Below are the code and all the weights of a small trained network. Each question names an input and a class and asks about switching units off, where a switched-off unit gives its printed mean instead of its output.

import numpy as np


def w(rows, s, z=0):
    codes = np.array(rows[::2]) - 128.0
    scale = np.full(codes.shape[1], s)
    scale[-1] = z or s
    return codes * scale


def f(y):
    return np.maximum(y, 0)


def log_softmax(a):
    a = a - a.max(-1, keepdims=True)
    return a - np.log(np.exp(a).sum(-1, keepdims=True))


def net(x, mask):
    res = np.array(x, float).reshape(1, 6) / 4 @ E
    y = f(res @ A[0][:, :-1].T + A[0][:, -1])
    res = res + np.where(mask, y, B[0][:, -1]) @ B[0][:, :-1]
    return log_softmax(res[-1] @ U[:, :-1].T + U[:, -1])


A, B = {}, {}
E = w([
[133,148,61,108,188,174,27,245,172,123,152,136],'x0',
[205,69,171,19,148,124,75,97,121,22,152,43],'x1',
[120,105,149,137,106,141,87,112,113,133,181,143],'x2',
[159,127,165,150,139,135,102,87,170,141,166,136],'x3',
[146,191,60,203,212,101,111,99,96,3,126,195],'x4',
[79,197,114,141,14,207,94,108,160,74,4,111],'x5',
],0.0082)
A[0] = w([
[125,141,162,125,112,193,139,138,162,70,83,108,70],'N0',
[142,201,131,181,75,194,133,121,210,86,133,73,157],'N1',
[121,156,122,90,200,189,82,234,197,92,152,121,62],'N2',
[95,160,96,142,71,201,71,86,161,123,69,89,81],'N3',
[144,104,159,129,183,193,82,236,171,120,106,123,81],'N4',
[111,118,103,189,89,191,186,154,200,212,155,158,77],'N5',
[110,104,133,185,160,113,153,185,125,160,123,154,122],'N6',
[112,128,204,118,64,141,140,190,210,254,113,34,147],'N7',
[71,154,145,132,70,183,89,104,172,105,105,137,17],'N8',
[132,106,86,181,116,124,112,106,152,72,116,157,177],'N9',
[125,149,45,132,150,164,52,178,162,150,153,100,78],'N10',
[140,143,118,114,141,155,42,209,152,152,129,145,69],'N11',
[113,88,169,60,104,178,125,138,140,248,98,136,142],'N12',
[90,123,145,172,81,111,191,59,139,110,148,74,61],'N13',
[171,204,130,224,182,116,112,110,107,39,137,211,173],'N14',
[84,161,120,111,56,183,95,70,130,78,105,160,37],'N15',
[95,117,93,150,67,184,129,86,192,107,90,96,95],'N16',
[185,56,92,119,216,91,193,126,86,166,172,180,206],'N17',
[155,129,156,130,85,86,93,128,155,174,182,141,106],'N18',
[138,145,143,182,163,111,101,90,68,41,110,214,61],'N19',
[149,90,169,68,112,96,120,133,194,98,106,111,246],'N20',
[165,111,124,49,176,173,108,55,101,68,114,40,155],'N21',
[173,138,144,126,71,105,162,6,74,121,118,118,69],'N22',
[142,76,151,121,140,114,121,116,112,77,131,76,83],'N23',
[103,109,215,149,109,147,179,92,100,76,149,96,64],'N24',
[157,120,141,64,216,109,144,116,92,203,217,146,145],'N25',
[65,144,156,215,114,122,142,153,142,170,117,173,3],'N26',
[113,187,119,145,94,194,150,114,129,45,109,113,75],'N27',
[114,91,122,89,130,138,218,29,112,129,106,134,55],'N28',
[105,156,68,212,109,157,202,121,149,193,125,234,53],'N29',
[93,113,179,117,117,74,194,29,46,117,105,176,59],'N30',
[127,122,82,166,150,131,136,134,90,82,87,153,77],'N31',
[87,162,73,160,101,131,152,118,165,218,132,191,1],'N32',
[107,111,169,148,106,90,167,70,71,110,133,129,80],'N33',
[153,160,72,240,163,92,105,97,81,67,136,136,152],'N34',
[138,89,118,95,134,155,94,136,87,80,166,64,128],'N35',
[59,116,90,187,154,143,143,124,120,202,132,183,106],'N36',
],0.0071,0.00084)
B[0] = w([
[161,99,136,108,144,180,183,153,178,116,145,124,179],'N0',
[88,63,151,68,137,169,155,183,119,147,167,131,197],'N1',
[71,197,107,163,143,107,121,83,175,168,104,127,199],'N2',
[148,63,228,126,158,136,175,213,138,119,172,196,219],'N3',
[45,176,129,216,134,149,84,61,138,125,65,179,182],'N4',
[191,100,43,139,82,60,66,136,130,78,185,135,213],'N5',
[140,97,147,133,96,77,169,147,213,61,166,116,172],'N6',
[200,151,132,48,61,99,98,120,49,238,103,17,249],'N7',
[84,95,202,85,144,162,203,242,145,116,135,207,199],'N8',
[176,164,145,65,133,119,133,159,103,202,163,73,168],'N9',
[1,168,127,233,171,162,91,90,162,179,31,182,189],'N10',
[50,196,137,204,188,135,81,51,150,168,30,161,184],'N11',
[176,175,111,106,122,75,122,146,22,228,122,46,216],'N12',
[90,145,128,161,154,130,117,97,162,206,71,230,187],'N13',
[176,174,153,98,92,135,94,157,25,172,151,72,223],'N14',
[87,77,197,119,170,190,177,204,141,137,177,161,199],'N15',
[168,71,157,137,162,149,230,200,118,134,181,138,200],'N16',
[86,80,221,54,225,163,216,173,147,158,159,162,218],'N17',
[90,138,107,72,153,167,114,149,91,136,158,166,162],'N18',
[191,188,127,32,75,111,61,162,72,237,119,40,199],'N19',
[185,57,49,131,50,34,78,67,89,101,159,113,179],'N20',
[167,34,62,131,30,53,113,57,179,36,172,67,211],'N21',
[81,154,127,165,116,188,94,108,160,123,38,158,202],'N22',
[124,79,65,160,108,72,135,139,170,54,161,125,173],'N23',
[104,151,129,169,85,151,98,48,144,158,89,135,179],'N24',
[82,120,106,76,193,174,175,168,178,157,190,154,209],'N25',
[177,52,76,142,78,13,68,77,182,74,185,125,200],'N26',
[135,106,158,116,149,159,163,131,102,131,163,135,191],'N27',
[109,184,120,216,159,129,114,59,145,128,64,205,189],'N28',
[113,87,127,174,44,93,107,104,117,49,171,114,233],'N29',
[61,191,188,176,106,189,119,95,177,168,62,162,210],'N30',
[161,194,98,88,129,100,75,152,109,141,158,120,170],'N31',
[162,89,48,143,30,94,99,118,148,24,139,123,210],'N32',
[85,191,136,150,155,142,149,84,173,146,58,162,183],'N33',
[168,186,185,79,66,134,117,194,66,169,124,57,206],'N34',
[145,120,70,173,78,70,142,90,217,119,167,110,179],'N35',
[151,96,102,96,71,113,133,53,181,26,219,141,203],'N36',
],0.0047,0.011)
U = w([
[195,154,119,85,104,129,91,142,4,179,109,54,253],'0',
[167,74,69,140,86,100,109,93,175,2,150,110,130],'1',
[71,171,118,192,151,156,109,86,174,148,42,164,7],'2',
[118,78,168,88,180,165,228,200,150,112,172,158,134],'3',
],0.0094,0.00041)

Each question gives the input, the list of numbers given to net, and the class t.
The units are the neurons (one row each of A and B). Each row of codes is followed by its name. A weight is (code - 128) times the scale printed after its matrix; where a second scale follows, it is the last column's (A, B and U).
mask holds one flag per neuron, in row order. A switched-off neuron (its flag False) gives its mean, the last column of its row in B, instead of its output. The means were averaged over made-up inputs and are rounded, as every weight is.
A unit's drop is (log p(t) with every unit on - log p(t) with that unit switched off) / (log p(t) with every unit on - log p(t) with every unit switched off).
The circuit of an input: a set's keep is (log p(t) with only the set's units on - log p(t) with every unit switched off) / (log p(t) with every unit on - log p(t) with every unit switched off). Starting from the 12 units with the biggest drops (on a tie, the unit counted first), units are removed one at a time, each time the one whose removal leaves the highest keep (on an exact tie, the one counted first), for as long as the keep stays at least 0.8.
units of the circuit, in order: the units of the circuit, biggest drop first
most important unit: the unit with the biggest drop
k most important neurons: the k neurons with the biggest drops, biggest first
drop when u is switched off: that unit's drop, to one decimal
input [0,8,5,0,-7,-6], class 1: units of the circuit, in order : [N21]
input [-7,6,2,-6,6,7], class 2: 2 most important neurons : [N22; N30]
input [7,-1,6,-1,8,-8], class 0: 3 most important neurons : [N14; N19; N34]
input [8,-6,6,-5,-6,-3], class 2: 3 most important neurons : [N10; N11; N4]
input [-8,-8,7,-2,4,7], class 1: 3 most important neurons : [N26; N29; N32]
input [2,-3,-7,-2,-8,-8], class 0: 2 most important neurons : [N7; N12]
input [7,4,-8,-2,8,5], class 0: 3 most important neurons : [N14; N19; N34]
input [-5,-6,-4,5,8,-2], class 0: 3 most important neurons : [N14; N19; N34]
input [5,-5,2,-2,8,-7], class 0: 2 most important neurons : [N14; N19]
input [-8,0,-3,3,8,8], class 0: 4 most important neurons : [N19; N14; N34; N9]
input [-3,6,-5,-3,0,7], class 3: 2 most important neurons : [N15; N3]
input [-3,-6,6,6,-7,-2], class 0: 3 most important neurons : [N7; N12; N21]
input [2,6,-1,-2,8,-8], class 0: 2 most important neurons : [N19; N14]
input [-4,0,3,6,-3,3], class 2: most important neuron : [N14]
input [0,-3,-3,5,-1,3], class 1: 2 most important neurons : [N17; N25]
input [0,-7,-8,7,5,3], class 1: drop when N29 is switched off : 0.1
input [-5,-2,-1,-2,7,8], class 3: drop when N3 is switched off : 0.2
input [0,-7,6,-3,0,7], class 1: drop when N26 is switched off : 0.5
input [-4,-7,3,-7,-5,7], class 1: drop when N5 is switched off : 0.4
input [5,-5,-3,-6,2,7], class 3: most important unit : N3
